Below are the code and all the weights of a small trained network. Each question names an input and a class and asks about switching units off, where a switched-off unit gives its printed mean instead of its output.

import numpy as np


def w(rows, s, z=0):
    codes = np.array(rows[::2]) - 128.0
    scale = np.full(codes.shape[1], s)
    scale[-1] = z or s
    return codes * scale


def norm(h):
    return h / np.sqrt((h * h).mean(-1, keepdims=True) + 1e-5)


def f(y):
    return y / 2 * (1 + np.tanh(0.7978845608 * (y + 0.044715 * y**3)))


def log_softmax(a):
    a = a - a.max(-1, keepdims=True)
    return a - np.log(np.exp(a).sum(-1, keepdims=True))


def net(x, mask):
    res = np.array(x, float).reshape(1, 3) / 4 @ E
    u = 0
    for l in range(2):
        y = f(norm(res) @ A[l][:, :-1].T + A[l][:, -1])
        res = res + np.where(mask[u : u + 3], y, B[l][:, -1]) @ B[l][:, :-1]
        u += 3
    return log_softmax(norm(res)[-1] @ U[:, :-1].T + U[:, -1])


A, B = {}, {}
E = w([
[85,133,86,120,5,1,48,163],'x0',
[118,117,140,122,170,96,80,114],'x1',
[63,232,47,129,177,251,8,232],'x2',
],0.004)
A[0] = w([
[121,129,100,159,21,3,99,131,23],'L0N0',
[190,145,147,144,241,154,211,63,3],'L0N1',
[198,79,166,121,118,52,198,40,66],'L0N2',
],0.0064,0.0028)
B[0] = w([
[210,199,160,74,228,155,195,206,242],'L0N0',
[205,251,170,59,190,86,187,254,211],'L0N1',
[26,45,60,200,69,156,37,60,254],'L0N2',
],0.0074,0.0058)
A[1] = w([
[88,54,129,209,78,92,145,70,88],'L1N0',
[85,171,82,128,148,218,57,170,218],'L1N1',
[143,159,91,77,32,1,81,197,3],'L1N2',
],0.0059,0.0027)
B[1] = w([
[76,152,80,144,90,129,35,65,182],'L1N0',
[105,48,128,150,56,48,124,30,254],'L1N1',
[194,137,204,131,228,253,239,157,150],'L1N2',
],0.0075,0.0067)
U = w([
[46,78,109,178,37,143,84,32,252],'0',
[231,224,183,83,246,156,184,254,4],'1',
],0.0072,0.00019)

Each question gives the input, the list of numbers given to net, and the class t.
The units are the neurons (one row each of A and B). Each row of codes is followed by its name. A weight is (code - 128) times the scale printed after its matrix; where a second scale follows, it is the last column's (A, B and U).
mask holds one flag per neuron, layer by layer. A switched-off neuron (its flag False) gives its mean, the last column of its row in B, instead of its output. The means were averaged over made-up inputs and are rounded, as every weight is.
A unit's drop is (log p(t) with every unit on - log p(t) with that unit switched off) / (log p(t) with every unit on - log p(t) with every unit switched off).
The circuit of an input: a set's keep is (log p(t) with only the set's units on - log p(t) with every unit switched off) / (log p(t) with every unit on - log p(t) with every unit switched off). Starting from all 6 units, units are removed one at a time, each time the one whose removal leaves the highest keep (on an exact tie, the one counted first), for as long as the keep stays at least 0.8.
units of the circuit, in order: the units of the circuit, biggest drop first
k most important neurons: the k neurons with the biggest drops, biggest first
drop of u: that unit's drop, to one decimal
input [-5,5,-4], class 1: units of the circuit, in order	(L0N1)
input [-5,-6,6], class 0: 2 most important neurons	(L0N0; L1N1)
input [-6,-7,6], class 0: 3 most important neurons	(L0N0; L1N1; L1N2)
input [4,4,3], class 1: 2 most important neurons	(L0N2; L1N2)
input [5,4,-4], class 1: 2 most important neurons	(L0N0; L1N1)
input [5,2,-3], class 1: drop of L0N0	1.6
input [4,-1,0], class 1: drop of L1N2	0.0
input [7,7,-4], class 1: drop of L0N0	1.6
input [-5,-3,7], class 0: 2 most important neurons	(L1N1; L0N0)
input [2,-7,1], class 1: drop of L0N2	1.4
